Below is a small trained network, with its code and all its weights. Each question gives an input and a target symbol and asks what happens when units are switched off, that is, made to give their printed mean instead of their output.

import numpy as np


def w(rows, s, z=0):
    codes = np.array(rows[::2]) - 128.0
    scale = np.full(codes.shape[1], s)
    scale[-1] = z or s
    return codes * scale


def f(y):
    return y / 2 * (1 + np.tanh(0.7978845608 * (y + 0.044715 * y**3)))


def softmax(a):
    e = np.exp(a - a.max(-1, keepdims=True))
    return e / e.sum(-1, keepdims=True)


def log_softmax(a):
    a = a - a.max(-1, keepdims=True)
    return a - np.log(np.exp(a).sum(-1, keepdims=True))


def net(x, mask):
    ids = ['ΞΨΩαζη'.index(c) for c in x.split()]
    T = len(ids)
    res = E[ids] + P[:T]
    r = res
    for j in range(2):
        rows = slice(2 * j, 2 * j + 2)
        q, k, v = (r @ M[0][rows].T for M in (Q, K, V))
        z = softmax(np.where(np.tri(T) > 0, q @ k.T / 2**0.5, -1e9)) @ v
        o = O[0][rows]
        res = res + np.where(mask[j], z, o[:, -1]) @ o[:, :-1]
    y = f(res @ A[0][:, :-1].T + A[0][:, -1])
    res = res + np.where(mask[2:10], y, B[0][:, -1]) @ B[0][:, :-1]
    return log_softmax(res[-1] @ U[:, :-1].T + U[:, -1])


Q, K, V, O, A, B = {}, {}, {}, {}, {}, {}
E = w([
[109,127,32,155,63,155],'Ξ',
[214,3,47,227,128,195],'Ψ',
[143,169,58,106,94,195],'Ω',
[127,131,40,124,121,148],'α',
[75,104,69,123,88,163],'ζ',
[77,154,51,97,170,225],'η',
],0.016)
P = w([
[101,104,191,126,226,64],'0',
[140,185,252,152,98,42],'1',
[150,108,121,86,177,59],'2',
[143,158,134,146,189,109],'3',
[138,159,141,140,135,148],'4',
[133,180,149,180,114,161],'5',
[104,143,162,183,100,179],'6',
[68,199,159,250,65,111],'7',
[122,108,132,176,118,185],'8',
[150,109,80,180,137,165],'9',
[160,207,89,248,154,90],'10',
[67,145,141,254,148,183],'11',
[183,184,114,193,100,177],'12',
[64,99,96,176,186,134],'13',
],0.0071)
Q[0] = w([
[84,164,2,144,42,179],'h0',
[99,200,80,85,174,160],'h0',
[119,114,131,187,85,158],'h1',
[187,95,114,125,196,17],'h1',
],0.0096)
K[0] = w([
[132,118,130,254,139,226],'h0',
[195,32,92,181,107,134],'h0',
[108,128,66,112,136,175],'h1',
[166,133,130,85,137,42],'h1',
],0.0094)
V[0] = w([
[3,187,157,38,187,108],'h0',
[105,167,254,80,209,208],'h0',
[219,28,108,133,166,26],'h1',
[6,184,91,67,152,192],'h1',
],0.009)
O[0] = w([
[172,196,172,12,139,84,4],'h0',
[199,162,97,105,130,121,48],'h0',
[131,100,170,172,131,254,54],'h1',
[181,247,99,162,172,86,220],'h1',
],0.0087,0.014)
A[0] = w([
[200,159,117,109,192,50,24],'n0',
[187,118,80,176,186,65,120],'n1',
[176,132,143,97,8,171,230],'n2',
[72,135,160,147,111,154,29],'n3',
[137,87,75,168,130,80,196],'n4',
[104,125,160,157,147,147,2],'n5',
[101,221,118,85,158,80,172],'n6',
[74,107,226,125,202,180,6],'n7',
],0.011,0.0059)
B[0] = w([
[72,84,87,147,96,206,186],'n0',
[38,51,148,122,2,75,216],'n1',
[129,68,159,59,154,230,129],'n2',
[219,67,210,86,86,168,161],'n3',
[141,183,142,63,151,107,249],'n4',
[154,130,21,132,119,54,144],'n5',
[152,70,138,28,89,60,212],'n6',
[43,167,42,111,174,71,133],'n7',
],0.0086,0.02)
U = w([
[147,125,159,76,56,146,10],'Ξ',
[255,37,159,157,37,130,58],'Ψ',
[197,130,153,89,118,111,255],'Ω',
[211,134,119,92,97,121,120],'α',
[161,155,170,74,93,157,176],'ζ',
[113,176,131,115,134,129,236],'η',
],0.0062,0.0039)

Each question gives the input, a string of symbols that net reads in full, and the target symbol t.
The units are the heads (2 rows each of Q, K, V and O) and the neurons (one row each of A and B). Each row of codes is followed by its name. A weight is (code - 128) times the scale printed after its matrix; where a second scale follows, it is the last column's (O, A, B and U).
mask holds one flag per unit, heads first, then neurons. A switched-off unit (its flag False) gives its mean, the last column of its rows in O or B, instead of its output. The means were averaged over made-up inputs and are rounded, as every weight is.
A unit's drop is (log p(t) with every unit on - log p(t) with that unit switched off) / (log p(t) with every unit on - log p(t) with every unit switched off).
The circuit of an input: a set's keep is (log p(t) with only the set's units on - log p(t) with every unit switched off) / (log p(t) with every unit on - log p(t) with every unit switched off). Starting from all 10 units, units are removed one at a time, each time the one whose removal leaves the highest keep (on an exact tie, the one counted first), for as long as the keep stays at least 0.8.
units of the circuit, in order: the units of the circuit, biggest drop first
unit that matters most: the unit with the biggest drop
k most important neurons: the k neurons with the biggest drops, biggest first
heads that matter: for each layer, one digit per head in row order, 1 if its drop is at least 0.15 and else 0, layers parted by /
drop of u: that unit's drop, to one decimal
input ζ Ψ Ψ ζ η ζ ζ Ψ Ψ Ψ Ψ α, target Ψ: unit that matters most : n3
input Ψ Ω η ζ η η η α Ξ α, target η: heads that matter : 10
input η Ψ ζ Ξ η Ω η Ξ, target η: 2 most important neurons : n6, n4
input Ξ Ω η Ψ ζ η η η η η Ω ζ Ω Ω, target η: units of the circuit, in order : h0, n6, h1
input α Ω η Ω Ξ Ξ Ψ Ψ Ω Ψ Ψ Ω, target Ψ: units of the circuit, in order : n3, h0
input Ξ α Ψ Ω α ζ η ζ α Ξ η Ω Ξ, target η: units of the circuit, in order : n6, n3
input Ψ ζ Ξ α ζ Ψ Ξ, target Ψ: units of the circuit, in order : h1, h0
input Ω α ζ ζ Ξ Ψ Ω ζ, target Ψ: units of the circuit, in order : h0, n3
input η Ψ Ω η α η Ω α η ζ η η Ω, target η: 3 most important neurons : n6, n3, n4
input α Ψ ζ η Ω η ζ, target η: units of the circuit, in order : n6, h1, h0
input η η η Ξ ζ Ω Ω Ω Ψ ζ Ψ η Ψ Ω, target Ψ: 2 most important neurons : n3, n7
input η α α Ω η η Ω ζ ζ η η, target Ξ: 3 most important neurons : n6, n1, n0
input η ζ η η, target Ξ: 4 most important neurons : n0, n6, n1, n4
input Ξ ζ Ξ Ψ Ω Ξ Ψ Ξ Ω Ξ η ζ Ψ Ξ, target Ψ: unit that matters most : h0
input Ψ η α Ω η Ξ η ζ α, target η: 3 most important neurons : n6, n3, n4
input η Ω Ω Ψ Ψ Ψ Ξ η Ψ ζ, target Ψ: drop of n3 : 0.9
input α Ψ ζ ζ α, target Ψ: drop of n7 : 0.1
input η Ξ Ψ ζ η η ζ, target η: drop of n3 : 0.1
